Below are the code and all the weights of a small trained network. Each question names an input and a class and asks about switching units off, where a switched-off unit gives its printed mean instead of its output.

import numpy as np


def w(rows, s, z=0):
    codes = np.array(rows[::2]) - 128.0
    scale = np.full(codes.shape[1], s)
    scale[-1] = z or s
    return codes * scale


def f(y):
    return np.maximum(y, 0)


def log_softmax(a):
    a = a - a.max(-1, keepdims=True)
    return a - np.log(np.exp(a).sum(-1, keepdims=True))


def net(x, mask):
    res = np.array(x, float).reshape(1, 8) / 4 @ E
    y = f(res @ A[0][:, :-1].T + A[0][:, -1])
    res = res + np.where(mask, y, B[0][:, -1]) @ B[0][:, :-1]
    return log_softmax(res[-1] @ U[:, :-1].T + U[:, -1])


A, B = {}, {}
E = w([
[144,178,110,132,152,131,126],'x0',
[89,138,136,167,131,74,182],'x1',
[83,160,97,76,62,113,123],'x2',
[133,205,119,132,108,96,5],'x3',
[180,163,54,176,40,62,172],'x4',
[107,126,254,153,116,156,100],'x5',
[149,32,98,86,161,70,103],'x6',
[194,125,158,6,56,157,163],'x7',
],0.0082)
A[0] = w([
[154,61,190,82,105,36,92,88],'n1',
[95,102,213,155,122,235,223,210],'n2',
[141,70,205,118,69,107,230,252],'n3',
[118,180,91,110,194,30,254,123],'n4',
[241,136,108,102,138,90,112,185],'n5',
[107,182,228,202,18,117,46,169],'n6',
[94,98,90,189,133,113,189,94],'n7',
[99,243,168,120,127,64,112,111],'n8',
[98,193,76,128,195,197,89,207],'n9',
[154,168,219,115,233,147,190,139],'n10',
],0.0075,0.0036)
B[0] = w([
[136,89,147,129,69,143,136,182],'n1',
[193,159,91,118,135,219,174,254],'n2',
[194,54,98,104,30,210,176,240],'n3',
[148,126,98,151,142,130,225,204],'n4',
[108,110,32,151,88,54,97,196],'n5',
[255,184,161,71,210,108,125,227],'n6',
[140,104,144,76,251,82,223,184],'n7',
[177,218,142,137,146,86,113,184],'n8',
[91,85,172,138,228,158,54,211],'n9',
[190,178,75,47,203,121,93,213],'n10',
],0.007,0.0084)
U = w([
[59,161,108,122,148,159,60,39],'0',
[113,126,176,81,98,219,132,126],'1',
[175,181,92,141,117,180,170,208],'2',
[102,103,2,88,86,125,44,33],'3',
[79,182,75,160,191,160,54,254],'4',
[165,232,175,150,140,105,60,125],'5',
[107,114,72,209,134,65,183,91],'6',
],0.0093,0.0026)

Each question gives the input, the list of numbers given to net, and the class t.
The units are the neurons (one row each of A and B). Each row of codes is followed by its name. A weight is (code - 128) times the scale printed after its matrix; where a second scale follows, it is the last column's (A, B and U).
mask holds one flag per neuron, in row order. A switched-off neuron (its flag False) gives its mean, the last column of its row in B, instead of its output. The means were averaged over made-up inputs and are rounded, as every weight is.
A unit's drop is (log p(t) with every unit on - log p(t) with that unit switched off) / (log p(t) with every unit on - log p(t) with every unit switched off).
The circuit of an input: a set's keep is (log p(t) with only the set's units on - log p(t) with every unit switched off) / (log p(t) with every unit on - log p(t) with every unit switched off). Starting from all 10 units, units are removed one at a time, each time the one whose removal leaves the highest keep (on an exact tie, the one counted first), for as long as the keep stays at least 0.8.
units of the circuit, in order: the units of the circuit, biggest drop first
unit that matters most: the unit with the biggest drop
k most important neurons: the k neurons with the biggest drops, biggest first
drop when u is switched off: that unit's drop, to one decimal
input [-3,6,7,5,4,3,0,4], class 5: units of the circuit, in order	[n6, n8]
input [-6,7,0,5,2,-7,-4,3], class 6: unit that matters most	n2
input [2,8,5,8,-2,-8,-4,2], class 5: 3 most important neurons	[n8, n3, n2]
input [-2,0,-6,5,4,-1,1,7], class 3: units of the circuit, in order	[n5, n2]
input [3,7,8,5,3,2,-2,8], class 5: units of the circuit, in order	[n8, n6]
input [8,-8,2,2,6,-5,0,-5], class 4: 3 most important neurons	[n3, n9, n1]
input [-8,6,6,5,5,-8,8,-6], class 6: 2 most important neurons	[n4, n7]
input [-3,-3,8,8,-6,2,1,-8], class 5: 2 most important neurons	[n6, n8]
input [-4,-4,5,3,-1,-1,-6,0], class 5: drop when n10 is switched off	0.0
input [-1,-1,5,0,0,0,0,-1], class 0: drop when n2 is switched off	0.3
input [0,3,8,3,5,-6,-8,3], class 5: drop when n3 is switched off	0.4
